Here is a tiny trained network, its code and every weight. The questions are about switching its units off for an input and a target symbol, where a switched-off unit gives its printed mean instead of its output.

import numpy as np


def w(rows, s, z=0):
    codes = np.array(rows[::2]) - 128.0
    scale = np.full(codes.shape[1], s)
    scale[-1] = z or s
    return codes * scale


def norm(h):
    return h / np.sqrt((h * h).mean(-1, keepdims=True) + 1e-5)


def f(y):
    return np.maximum(y, 0)


def softmax(a):
    e = np.exp(a - a.max(-1, keepdims=True))
    return e / e.sum(-1, keepdims=True)


def log_softmax(a):
    a = a - a.max(-1, keepdims=True)
    return a - np.log(np.exp(a).sum(-1, keepdims=True))


def net(x, mask):
    ids = ['αβδεθλσφ'.index(c) for c in x.split()]
    T = len(ids)
    res = E[ids] + P[:T]
    u = 0
    for l in range(2):
        q, k, v = (norm(res) @ M[l].T for M in (Q, K, V))
        z = softmax(np.where(np.tri(T) > 0, q @ k.T / 2**0.5, -1e9)) @ v
        res = res + np.where(mask[u], z, O[l][:, -1]) @ O[l][:, :-1]
        u += 1
        y = f(norm(res) @ A[l][:, :-1].T + A[l][:, -1])
        res = res + np.where(mask[u : u + 4], y, B[l][:, -1]) @ B[l][:, :-1]
        u += 4
    return log_softmax(norm(res)[-1] @ U[:, :-1].T + U[:, -1])


Q, K, V, O, A, B = {}, {}, {}, {}, {}, {}
E = w([
[118,84,173,112,1],'α',
[162,115,51,150,112],'β',
[75,231,109,201,72],'δ',
[142,211,40,244,193],'ε',
[143,139,125,148,89],'θ',
[160,60,104,168,165],'λ',
[181,80,208,121,157],'σ',
[75,129,185,98,125],'φ',
],0.016)
P = w([
[144,211,42,122,169],'0',
[98,95,73,62,174],'1',
[158,164,129,218,94],'2',
[6,127,150,128,189],'3',
[177,154,122,204,74],'4',
[51,115,136,92,151],'5',
[153,162,138,199,64],'6',
[82,112,78,69,138],'7',
[205,145,67,154,58],'8',
[51,129,130,98,152],'9',
],0.013)
Q[0] = w([
[88,149,178,2,183],'L0H0',
[114,76,146,194,49],'L0H0',
],0.0069)
K[0] = w([
[2,37,159,172,46],'L0H0',
[197,187,25,253,192],'L0H0',
],0.0068)
V[0] = w([
[117,130,172,82,152],'L0H0',
[139,142,11,176,157],'L0H0',
],0.012)
O[0] = w([
[77,173,203,237,171,87],'L0H0',
[181,231,140,7,130,247],'L0H0',
],0.014,0.012)
A[0] = w([
[136,198,131,85,173,161],'L0N0',
[27,216,86,119,113,134],'L0N1',
[73,186,101,116,142,4],'L0N2',
[2,80,142,205,80,89],'L0N3',
],0.0098,0.0045)
B[0] = w([
[98,111,2,157,159,255],'L0N0',
[203,10,14,186,138,194],'L0N1',
[144,141,124,203,252,145],'L0N2',
[152,222,153,165,105,153],'L0N3',
],0.0091,0.0097)
Q[1] = w([
[1,130,100,158,231],'L1H0',
[152,127,97,45,158],'L1H0',
],0.0099)
K[1] = w([
[17,73,241,32,34],'L1H0',
[191,74,193,1,163],'L1H0',
],0.0059)
V[1] = w([
[58,143,71,208,54],'L1H0',
[172,105,38,164,255],'L1H0',
],0.0085)
O[1] = w([
[53,150,63,174,49,95],'L1H0',
[12,17,107,142,66,255],'L1H0',
],0.011,0.008)
A[1] = w([
[46,7,72,64,90,227],'L1N0',
[214,165,199,128,192,3],'L1N1',
[101,64,50,119,119,176],'L1N2',
[171,24,254,201,248,66],'L1N3',
],0.0089,0.0044)
B[1] = w([
[55,82,75,254,126,255],'L1N0',
[27,5,86,179,67,130],'L1N1',
[79,94,151,197,96,232],'L1N2',
[249,20,109,142,113,149],'L1N3',
],0.0093,0.0097)
U = w([
[218,190,147,85,97,30],'α',
[248,190,174,95,116,1],'β',
[224,206,150,52,147,88],'δ',
[164,204,64,75,140,171],'ε',
[125,146,117,173,68,171],'θ',
[38,44,89,71,235,147],'λ',
[168,2,152,228,122,239],'σ',
[30,131,166,253,99,237],'φ',
],0.0083,0.0043)

Each question gives the input, a string of symbols that net reads in full, and the target symbol t.
The units are the heads (2 rows each of Q, K, V and O) and the neurons (one row each of A and B). Each row of codes is followed by its name. A weight is (code - 128) times the scale printed after its matrix; where a second scale follows, it is the last column's (O, A, B and U).
mask holds one flag per unit, layer by layer, with each layer's heads first. A switched-off unit (its flag False) gives its mean, the last column of its rows in O or B, instead of its output. The means were averaged over made-up inputs and are rounded, as every weight is.
A unit's drop is (log p(t) with every unit on - log p(t) with that unit switched off) / (log p(t) with every unit on - log p(t) with every unit switched off).
The circuit of an input: a set's keep is (log p(t) with only the set's units on - log p(t) with every unit switched off) / (log p(t) with every unit on - log p(t) with every unit switched off). Starting from all 10 units, units are removed one at a time, each time the one whose removal leaves the highest keep (on an exact tie, the one counted first), for as long as the keep stays at least 0.8.
circuit, biggest first: the units of the circuit, biggest drop first
k most important neurons: the k neurons with the biggest drops, biggest first
top k neurons in layer l: the k neurons of layer l with the biggest drops, biggest first
drop when u is switched off: that unit's drop, to one decimal
input ε σ σ ε ε ε φ, target ε: circuit, biggest first -> [L0H0]
input λ θ ε ε ε ε ε ε φ φ, target φ: circuit, biggest first -> [L0H0 L0N3]
input ε ε σ θ, target σ: circuit, biggest first -> [L0N1 L0H0]
input σ α δ α λ ε ε σ, target σ: 2 most important neurons -> [L0N0 L1N3]
input σ σ β σ ε σ λ, target φ: circuit, biggest first -> [L0H0 L0N1 L1H0]
input ε ε α ε, target ε: circuit, biggest first -> [L1H0 L1N0]
input α φ λ λ λ σ λ δ, target σ: circuit, biggest first -> [L0N1 L0H0]
input δ σ ε β σ α σ λ, target σ: top 2 neurons in layer 0 -> [L0N0 L0N1]
input λ α σ λ, target σ: circuit, biggest first -> [L0H0 L1N3 L1H0]
input ε φ ε λ θ β β φ, target φ: top 2 neurons in layer 0 -> [L0N3 L0N0]
input σ α σ σ α, target φ: top 2 neurons in layer 0 -> [L0N1 L0N3]
input α σ λ λ ε ε ε σ, target σ: 3 most important neurons -> [L0N0 L1N3 L0N1]
input σ β σ, target φ: 3 most important neurons -> [L1N0 L0N2 L0N0]
input ε σ σ ε σ λ σ θ, target σ: top neuron in layer 0 -> [L0N1]
input σ φ β θ β, target φ: drop when L1N3 is switched off -> 0.0
input σ σ ε β ε φ ε λ ε, target φ: drop when L1N2 is switched off -> 0.1
input ε ε θ σ λ ε δ, target ε: drop when L0H0 is switched off -> 1.7
input β ε ε β, target ε: drop when L0H0 is switched off -> 2.0
